Here is a tiny trained network, its code and every weight. The questions are about switching its units off for an input and a class, where a switched-off unit gives its printed mean instead of its output.

import numpy as np


def w(rows, s, z=0):
    codes = np.array(rows[::2]) - 128.0
    scale = np.full(codes.shape[1], s)
    scale[-1] = z or s
    return codes * scale


def norm(h):
    return h / np.sqrt((h * h).mean(-1, keepdims=True) + 1e-5)


def f(y):
    return y / 2 * (1 + np.tanh(0.7978845608 * (y + 0.044715 * y**3)))


def log_softmax(a):
    a = a - a.max(-1, keepdims=True)
    return a - np.log(np.exp(a).sum(-1, keepdims=True))


def net(x, mask):
    res = np.array(x, float).reshape(1, 3) / 4 @ E
    u = 0
    for l in range(3):
        y = f(norm(res) @ A[l][:, :-1].T + A[l][:, -1])
        res = res + np.where(mask[u : u + 3], y, B[l][:, -1]) @ B[l][:, :-1]
        u += 3
    return log_softmax(norm(res)[-1] @ U[:, :-1].T + U[:, -1])


A, B = {}, {}
E = w([
[191,137,83,148,127,101,100,231,92,154,169,170],'x0',
[133,164,189,157,138,80,151,11,55,200,179,220],'x1',
[16,114,112,60,171,156,109,132,2,177,183,101],'x2',
],0.006)
A[0] = w([
[135,117,140,185,156,106,88,118,109,124,118,120,1],'L0N0',
[132,135,232,182,200,99,133,63,13,71,175,174,92],'L0N1',
[224,57,112,173,198,99,113,255,35,91,212,167,28],'L0N2',
],0.0036,0.0053)
B[0] = w([
[164,113,159,69,108,199,104,2,125,185,153,101,32],'L0N0',
[158,101,61,120,92,146,151,114,135,137,93,119,250],'L0N1',
[146,168,139,139,90,158,113,146,135,124,152,108,225],'L0N2',
],0.017,0.0017)
A[1] = w([
[161,144,137,232,130,105,159,113,186,79,122,123,57],'L1N0',
[108,102,201,82,98,240,139,13,171,103,109,51,27],'L1N1',
[94,87,60,80,143,255,106,220,143,78,83,9,7],'L1N2',
],0.0056,0.0018)
B[1] = w([
[137,98,136,122,137,190,86,174,94,90,113,150,186],'L1N0',
[153,197,79,139,88,54,61,246,127,191,199,118,164],'L1N1',
[162,90,64,116,95,140,136,131,129,121,100,116,254],'L1N2',
],0.011,0.0083)
A[2] = w([
[141,71,36,119,99,130,169,186,99,101,63,86,2],'L2N0',
[87,68,84,34,183,184,110,132,45,159,202,55,28],'L2N1',
[133,185,175,160,115,253,112,164,85,96,193,159,115],'L2N2',
],0.0064,0.0021)
B[2] = w([
[79,165,202,131,160,94,152,16,78,198,175,169,255],'L2N0',
[217,119,192,193,125,145,92,173,254,19,53,166,184],'L2N1',
[32,129,144,81,139,81,134,61,154,158,128,59,161],'L2N2',
],0.0086,0.0092)
U = w([
[182,66,5,129,56,150,163,93,96,151,73,153,143],'0',
[138,119,236,158,164,137,88,150,159,72,92,162,137],'1',
[121,215,113,137,68,84,84,189,125,165,188,104,118],'2',
[63,123,212,107,183,104,146,83,88,167,161,126,254],'3',
[120,154,114,117,228,151,173,145,112,102,168,114,56],'4',
[122,152,113,107,216,155,180,143,118,100,169,112,56],'5',
[136,137,117,81,187,179,168,130,114,104,148,91,26],'6',
],0.017,0.0075)

Each question gives the input, the list of numbers given to net, and the class t.
The units are the neurons (one row each of A and B). Each row of codes is followed by its name. A weight is (code - 128) times the scale printed after its matrix; where a second scale follows, it is the last column's (A, B and U).
mask holds one flag per neuron, layer by layer. A switched-off neuron (its flag False) gives its mean, the last column of its row in B, instead of its output. The means were averaged over made-up inputs and are rounded, as every weight is.
A unit's drop is (log p(t) with every unit on - log p(t) with that unit switched off) / (log p(t) with every unit on - log p(t) with every unit switched off).
The circuit of an input: a set's keep is (log p(t) with only the set's units on - log p(t) with every unit switched off) / (log p(t) with every unit on - log p(t) with every unit switched off). Starting from all 9 units, units are removed one at a time, each time the one whose removal leaves the highest keep (on an exact tie, the one counted first), for as long as the keep stays at least 0.8.
circuit, biggest first: the units of the circuit, biggest drop first
unit that matters most: the unit with the biggest drop
k most important neurons: the k neurons with the biggest drops, biggest first
k most important neurons of layer l: the k neurons of layer l with the biggest drops, biggest first
drop of u: that unit's drop, to one decimal
input [-5,-7,3], class 0: unit that matters most : L1N2
input [8,3,-8], class 1: 3 most important neurons : [L1N1, L1N2, L1N0]
input [-1,-3,-2], class 3: 3 most important neurons : [L2N0, L0N1, L2N1]
input [-7,6,-5], class 2: 2 most important neurons : [L1N1, L1N2]
input [-6,-8,8], class 0: 3 most important neurons : [L1N2, L1N0, L1N1]
input [-6,-4,5], class 2: 2 most important neurons : [L1N1, L0N1]
input [3,0,3], class 3: 3 most important neurons : [L1N1, L0N2, L2N2]
input [7,2,-8], class 1: circuit, biggest first : [L1N1, L1N2]
input [-5,8,8], class 0: circuit, biggest first : [L0N1, L2N0]
input [0,8,5], class 0: 2 most important neurons : [L0N1, L2N0]
input [-2,1,-2], class 3: 3 most important neurons : [L1N0, L2N2, L2N1]
input [-3,0,-2], class 3: 2 most important neurons : [L2N2, L1N0]
input [6,0,6], class 1: 2 most important neurons : [L2N1, L1N1]
input [5,1,-4], class 2: 2 most important neurons : [L2N0, L2N1]
input [3,1,-4], class 1: 4 most important neurons : [L2N0, L1N1, L1N2, L0N1]
input [5,7,-1], class 0: circuit, biggest first : [L0N1]
input [-3,-1,0], class 3: 2 most important neurons of layer 0 : [L0N2, L0N1]
input [-8,5,-4], class 2: drop of L1N1 : 1.4
input [-4,1,1], class 2: drop of L1N1 : 1.0
input [6,1,7], class 1: drop of L2N1 : 1.3
input [7,1,-7], class 1: circuit, biggest first : [L1N2]
